Below are the code and all the weights of a small trained network. Each question names an input and a class and asks about switching units off, where a switched-off unit gives its printed mean instead of its output.

import numpy as np


def w(rows, s, z=0):
    codes = np.array(rows[::2]) - 128.0
    scale = np.full(codes.shape[1], s)
    scale[-1] = z or s
    return codes * scale


def f(y):
    return y / 2 * (1 + np.tanh(0.7978845608 * (y + 0.044715 * y**3)))


def log_softmax(a):
    a = a - a.max(-1, keepdims=True)
    return a - np.log(np.exp(a).sum(-1, keepdims=True))


def net(x, mask):
    res = np.array(x, float).reshape(1, 8) / 4 @ E
    y = f(res @ A[0][:, :-1].T + A[0][:, -1])
    res = res + np.where(mask, y, B[0][:, -1]) @ B[0][:, :-1]
    return log_softmax(res[-1] @ U[:, :-1].T + U[:, -1])


A, B = {}, {}
E = w([
[102,141,99,92,201,172,206,115,101,140],'x0',
[173,71,170,116,159,152,177,132,87,118],'x1',
[147,112,139,124,78,115,85,107,107,172],'x2',
[126,120,106,182,194,67,181,157,31,114],'x3',
[86,173,189,186,159,88,142,66,150,148],'x4',
[109,163,78,168,140,124,100,62,108,90],'x5',
[246,105,126,87,185,40,106,157,158,163],'x6',
[133,153,150,178,137,87,110,173,93,96],'x7',
],0.011)
A[0] = w([
[122,160,255,207,82,86,108,60,110,147,190],'neuron 0',
[88,201,96,159,125,139,89,76,191,84,109],'neuron 1',
[125,132,98,94,36,172,49,36,198,206,253],'neuron 2',
[169,124,91,67,192,175,185,122,47,172,129],'neuron 3',
[107,149,117,104,173,184,155,110,210,94,135],'neuron 4',
[169,68,134,116,120,81,176,182,59,154,73],'neuron 5',
[196,137,135,126,105,28,68,150,170,172,154],'neuron 6',
[73,121,175,76,30,251,135,168,191,132,173],'neuron 7',
[57,165,65,185,66,151,70,129,62,33,168],'neuron 8',
[236,52,140,42,92,162,76,168,169,100,159],'neuron 9',
[219,133,137,81,137,91,95,170,174,162,153],'neuron 10',
],0.0084,0.0042)
B[0] = w([
[135,57,180,191,161,105,119,166,153,115,230],'neuron 0',
[57,151,160,97,152,162,128,114,115,130,202],'neuron 1',
[121,131,66,79,238,186,49,146,175,163,250],'neuron 2',
[106,53,89,199,122,182,167,143,93,138,195],'neuron 3',
[91,157,134,109,93,152,123,58,138,165,171],'neuron 4',
[84,161,127,78,141,168,101,105,156,131,189],'neuron 5',
[175,142,152,105,149,66,104,174,167,81,223],'neuron 6',
[93,136,146,195,254,211,102,101,165,217,230],'neuron 7',
[118,74,51,76,105,119,193,115,54,46,240],'neuron 8',
[163,67,31,214,79,152,165,152,63,164,227],'neuron 9',
[175,138,95,131,82,96,113,183,103,109,213],'neuron 10',
],0.011,0.014)
U = w([
[140,184,101,31,147,85,58,145,178,95,96],'0',
[78,122,113,129,164,198,126,92,114,140,253],'1',
[132,150,247,138,140,63,83,124,188,94,149],'2',
[193,125,106,146,138,124,71,173,157,154,72],'3',
[165,106,95,135,60,97,171,141,43,83,101],'4',
[95,236,149,109,98,150,142,47,173,162,35],'5',
],0.011,0.0031)

Each question gives the input, the list of numbers given to net, and the class t.
The units are the neurons (one row each of A and B). Each row of codes is followed by its name. A weight is (code - 128) times the scale printed after its matrix; where a second scale follows, it is the last column's (A, B and U).
mask holds one flag per neuron, in row order. A switched-off neuron (its flag False) gives its mean, the last column of its row in B, instead of its output. The means were averaged over made-up inputs and are rounded, as every weight is.
A unit's drop is (log p(t) with every unit on - log p(t) with that unit switched off) / (log p(t) with every unit on - log p(t) with every unit switched off).
The circuit of an input: a set's keep is (log p(t) with only the set's units on - log p(t) with every unit switched off) / (log p(t) with every unit on - log p(t) with every unit switched off). Starting from all 11 units, units are removed one at a time, each time the one whose removal leaves the highest keep (on an exact tie, the one counted first), for as long as the keep stays at least 0.8.
units of the circuit, in order: the units of the circuit, biggest drop first
top k neurons: the k neurons with the biggest drops, biggest first
drop of u: that unit's drop, to one decimal
input [3,-8,-7,5,-4,4,3,5], class 4: units of the circuit, in order -> [neuron 2]
input [-3,8,2,7,5,-2,-4,4], class 2: top 2 neurons -> [neuron 9; neuron 0]
input [-2,-1,7,-5,7,1,7,8], class 2: top 2 neurons -> [neuron 6; neuron 0]
input [0,-2,-5,5,1,-2,5,3], class 0: top 4 neurons -> [neuron 9; neuron 0; neuron 7; neuron 5]
input [-2,-8,2,-8,0,0,1,5], class 0: top 3 neurons -> [neuron 6; neuron 2; neuron 1]
input [-5,0,-3,4,2,5,2,4], class 2: top 2 neurons -> [neuron 9; neuron 3]
input [-4,6,-1,2,6,-2,-6,1], class 2: units of the circuit, in order -> [neuron 9; neuron 0]
input [-4,-8,5,6,3,1,-5,3], class 4: top 2 neurons -> [neuron 8; neuron 7]
input [-5,-7,-7,-1,8,-7,8,-6], class 0: top 2 neurons -> [neuron 6; neuron 7]
input [3,-8,5,7,-6,-5,-5,0], class 4: top 2 neurons -> [neuron 2; neuron 8]
input [-4,6,-2,-2,8,1,-4,8], class 2: top 2 neurons -> [neuron 0; neuron 9]
input [-7,-8,-8,5,5,7,6,3], class 2: top 2 neurons -> [neuron 2; neuron 0]
input [0,7,7,7,6,8,-6,-6], class 4: drop of neuron 7 -> 0.2
input [7,-4,-5,-1,6,-6,5,-1], class 5: drop of neuron 8 -> 0.3
input [-1,-5,-1,7,5,-3,8,-5], class 0: units of the circuit, in order -> [neuron 9]
input [4,-5,-3,-2,5,-1,7,1], class 0: drop of neuron 0 -> 0.4
